Below is a small trained network, with its code and all its weights. Each question gives an input and a class and asks what happens when units are switched off, that is, made to give their printed mean instead of their output.

import numpy as np


def w(rows, s, z=0):
    codes = np.array(rows[::2]) - 128.0
    scale = np.full(codes.shape[1], s)
    scale[-1] = z or s
    return codes * scale


def norm(h):
    return h / np.sqrt((h * h).mean(-1, keepdims=True) + 1e-5)


def f(y):
    return np.maximum(y, 0)


def log_softmax(a):
    a = a - a.max(-1, keepdims=True)
    return a - np.log(np.exp(a).sum(-1, keepdims=True))


def net(x, mask):
    res = np.array(x, float).reshape(1, 3) / 4 @ E
    u = 0
    for l in range(2):
        y = f(norm(res) @ A[l][:, :-1].T + A[l][:, -1])
        res = res + np.where(mask[u : u + 12], y, B[l][:, -1]) @ B[l][:, :-1]
        u += 12
    return log_softmax(norm(res)[-1] @ U[:, :-1].T + U[:, -1])


A, B = {}, {}
E = w([
[71,161,42,142,29,252,111],'x0',
[238,182,53,168,210,170,23],'x1',
[88,99,197,6,168,190,13],'x2',
],0.0025)
A[0] = w([
[68,170,32,188,110,174,91,162],'0.n1',
[115,157,178,51,165,125,91,44],'0.n2',
[190,135,131,142,243,200,42,149],'0.n3',
[94,121,76,177,83,47,214,192],'0.n4',
[132,171,178,112,155,168,130,47],'0.n5',
[184,109,191,129,190,38,126,16],'0.n6',
[165,161,52,205,211,165,65,4],'0.n7',
[131,109,125,122,146,133,139,91],'0.n8',
[68,108,86,64,84,185,67,101],'0.n9',
[140,169,91,150,44,128,162,100],'0.n10',
[5,56,177,72,59,102,125,192],'0.n11',
[92,143,106,142,106,175,137,49],'0.n12',
],0.0027,0.0024)
B[0] = w([
[99,100,184,174,167,3,56,221],'0.n1',
[167,106,126,175,156,164,156,153],'0.n2',
[198,126,114,73,8,53,139,227],'0.n3',
[166,141,198,99,199,214,84,241],'0.n4',
[128,118,128,122,121,142,118,129],'0.n5',
[100,101,158,177,155,45,23,164],'0.n6',
[155,171,99,41,64,82,122,172],'0.n7',
[143,122,128,146,132,134,138,128],'0.n8',
[111,87,156,190,181,63,105,192],'0.n9',
[160,101,177,109,190,204,116,176],'0.n10',
[255,186,72,95,80,86,97,253],'0.n11',
[126,126,154,162,107,119,90,145],'0.n12',
],0.003,0.0031)
A[1] = w([
[54,84,173,18,162,199,84,4],'1.n1',
[185,136,179,122,147,27,122,179],'1.n2',
[167,161,53,192,150,68,204,174],'1.n3',
[107,156,75,236,151,136,238,27],'1.n4',
[126,123,142,117,85,82,58,107],'1.n5',
[44,146,81,166,82,194,107,79],'1.n6',
[175,93,189,139,38,81,142,160],'1.n7',
[96,154,13,138,91,218,72,138],'1.n8',
[26,89,191,62,37,95,252,76],'1.n9',
[120,124,124,61,146,123,57,134],'1.n10',
[152,172,185,146,214,224,102,145],'1.n11',
[33,131,97,158,47,213,100,89],'1.n12',
],0.0043,0.0023)
B[1] = w([
[179,103,158,193,144,196,175,163],'1.n1',
[56,125,103,153,108,137,119,253],'1.n2',
[113,100,179,44,106,200,132,201],'1.n3',
[146,76,208,102,147,201,139,166],'1.n4',
[109,159,124,119,128,150,192,195],'1.n5',
[78,88,166,132,152,47,119,173],'1.n6',
[98,141,89,153,139,152,120,218],'1.n7',
[130,117,159,106,166,48,149,208],'1.n8',
[255,193,36,108,137,112,19,208],'1.n9',
[157,110,148,161,120,163,211,200],'1.n10',
[69,151,75,152,68,137,183,156],'1.n11',
[99,107,140,151,190,66,124,191],'1.n12',
],0.0052,0.0046)
U = w([
[221,188,46,82,95,100,65,197],'0',
[67,87,174,161,199,23,106,173],'1',
[161,85,197,126,143,254,171,149],'2',
[27,170,50,152,87,166,166,2],'3',
],0.0096,0.0016)

Each question gives the input, the list of numbers given to net, and the class t.
The units are the neurons (one row each of A and B). Each row of codes is followed by its name. A weight is (code - 128) times the scale printed after its matrix; where a second scale follows, it is the last column's (A, B and U).
mask holds one flag per neuron, layer by layer. A switched-off neuron (its flag False) gives its mean, the last column of its row in B, instead of its output. The means were averaged over made-up inputs and are rounded, as every weight is.
A unit's drop is (log p(t) with every unit on - log p(t) with that unit switched off) / (log p(t) with every unit on - log p(t) with every unit switched off).
The circuit of an input: a set's keep is (log p(t) with only the set's units on - log p(t) with every unit switched off) / (log p(t) with every unit on - log p(t) with every unit switched off). Starting from the 12 units with the biggest drops (on a tie, the unit counted first), units are removed one at a time, each time the one whose removal leaves the highest keep (on an exact tie, the one counted first), for as long as the keep stays at least 0.8.
circuit, biggest first: the units of the circuit, biggest drop first
most important unit: the unit with the biggest drop
top k neurons: the k neurons with the biggest drops, biggest first
k most important neurons of layer l: the k neurons of layer l with the biggest drops, biggest first
drop when u is switched off: that unit's drop, to one decimal
input [-5,-4,6], class 2: most important unit => 1.n1
input [5,3,6], class 2: top 4 neurons => [1.n1; 1.n10; 1.n9; 1.n2]
input [-2,-7,-8], class 2: 2 most important neurons of layer 1 => [1.n4; 1.n3]
input [0,2,-1], class 3: 2 most important neurons of layer 1 => [1.n9; 1.n2]
input [8,6,-5], class 1: top 4 neurons => [0.n11; 1.n8; 1.n9; 1.n6]
input [-4,6,8], class 2: circuit, biggest first => [1.n9; 1.n10; 1.n1]
input [7,5,-7], class 1: 2 most important neurons of layer 0 => [0.n11; 0.n1]
input [8,3,8], class 1: 4 most important neurons of layer 1 => [1.n8; 1.n12; 1.n6; 1.n3]
input [8,6,-2], class 1: 3 most important neurons of layer 1 => [1.n8; 1.n9; 1.n6]
input [5,-3,4], class 1: top 2 neurons => [0.n4; 1.n12]
input [8,-8,2], class 0: top 2 neurons => [1.n9; 0.n11]
input [7,-4,6], class 1: top 2 neurons => [1.n12; 0.n4]
input [3,1,0], class 3: 2 most important neurons of layer 0 => [0.n1; 0.n9]
input [-4,-7,-4], class 0: most important unit => 1.n9
input [3,-4,-6], class 2: top 2 neurons => [1.n4; 0.n3]
input [-7,-7,0], class 0: top 2 neurons => [1.n9; 0.n1]
input [-6,-3,-8], class 2: 2 most important neurons of layer 1 => [1.n3; 1.n4]
input [-4,-7,-3], class 0: drop when 1.n9 is switched off => 0.8
input [-1,-2,-4], class 2: drop when 1.n4 is switched off => 0.2
input [-2,3,-7], class 2: drop when 0.n5 is switched off => 0.0
input [0,0,-2], class 3: top neuron => [1.n11]
